Here is a tiny trained network, its code and every weight. The questions are about switching its units off for an input and a class, where a switched-off unit gives its printed mean instead of its output.

import numpy as np


def w(rows, s, z=0):
    codes = np.array(rows[::2]) - 128.0
    scale = np.full(codes.shape[1], s)
    scale[-1] = z or s
    return codes * scale


def f(y):
    return y / 2 * (1 + np.tanh(0.7978845608 * (y + 0.044715 * y**3)))


def log_softmax(a):
    a = a - a.max(-1, keepdims=True)
    return a - np.log(np.exp(a).sum(-1, keepdims=True))


def net(x, mask):
    res = np.array(x, float).reshape(1, 4) / 4 @ E
    y = f(res @ A[0][:, :-1].T + A[0][:, -1])
    res = res + np.where(mask, y, B[0][:, -1]) @ B[0][:, :-1]
    return log_softmax(res[-1] @ U[:, :-1].T + U[:, -1])


A, B = {}, {}
E = w([
[112,50,94],'x0',
[86,144,205],'x1',
[255,90,148],'x2',
[149,219,69],'x3',
],0.0088)
A[0] = w([
[58,101,233,191],'n1',
[161,44,150,177],'n2',
[143,24,92,139],'n3',
[219,77,191,251],'n4',
[42,254,113,254],'n5',
[137,33,85,138],'n6',
],0.0093,0.0062)
B[0] = w([
[97,45,231,209],'n1',
[73,254,134,193],'n2',
[50,221,51,182],'n3',
[147,243,171,244],'n4',
[212,24,23,254],'n5',
[46,165,30,175],'n6',
],0.0075,0.0096)
U = w([
[170,152,199,116],'0',
[21,202,98,125],'1',
[146,116,163,85],'2',
[209,133,35,172],'3',
[121,126,149,2],'4',
[184,176,255,165],'5',
[82,27,160,165],'6',
],0.0092,0.0071)

Each question gives the input, the list of numbers given to net, and the class t.
The units are the neurons (one row each of A and B). Each row of codes is followed by its name. A weight is (code - 128) times the scale printed after its matrix; where a second scale follows, it is the last column's (A, B and U).
mask holds one flag per neuron, in row order. A switched-off neuron (its flag False) gives its mean, the last column of its row in B, instead of its output. The means were averaged over made-up inputs and are rounded, as every weight is.
A unit's drop is (log p(t) with every unit on - log p(t) with that unit switched off) / (log p(t) with every unit on - log p(t) with every unit switched off).
The circuit of an input: a set's keep is (log p(t) with only the set's units on - log p(t) with every unit switched off) / (log p(t) with every unit on - log p(t) with every unit switched off). Starting from all 6 units, units are removed one at a time, each time the one whose removal leaves the highest keep (on an exact tie, the one counted first), for as long as the keep stays at least 0.8.
units of the circuit, in order: the units of the circuit, biggest drop first
k most important neurons: the k neurons with the biggest drops, biggest first
drop when u is switched off: that unit's drop, to one decimal
input [-4,-2,8,0], class 5: 2 most important neurons	[n5 n4]
input [-6,-2,-5,8], class 3: units of the circuit, in order	[n5]
input [8,2,-5,2], class 6: units of the circuit, in order	[n4 n2]
input [3,6,0,-5], class 5: units of the circuit, in order	[n5 n1 n2]
input [5,-2,-8,-3], class 6: units of the circuit, in order	[n4 n2]
input [6,2,-7,-3], class 6: units of the circuit, in order	[n1 n4]
input [-8,1,-8,-1], class 6: units of the circuit, in order	[n1 n4 n5]
input [6,8,5,-1], class 5: units of the circuit, in order	[n4 n5]
input [6,-6,-7,3], class 3: units of the circuit, in order	[n5 n2]
input [-7,4,-6,2], class 6: 2 most important neurons	[n1 n4]
input [0,2,2,-1], class 5: units of the circuit, in order	[n5 n6]
input [-1,3,-4,-3], class 6: 2 most important neurons	[n4 n1]
input [-1,0,-3,0], class 3: 2 most important neurons	[n5 n1]
input [6,6,8,6], class 5: units of the circuit, in order	[n5]
input [5,4,1,-2], class 1: drop when n5 is switched off	0.4
input [4,-8,5,-1], class 1: drop when n5 is switched off	0.1
input [-1,6,-3,-2], class 6: drop when n4 is switched off	0.1
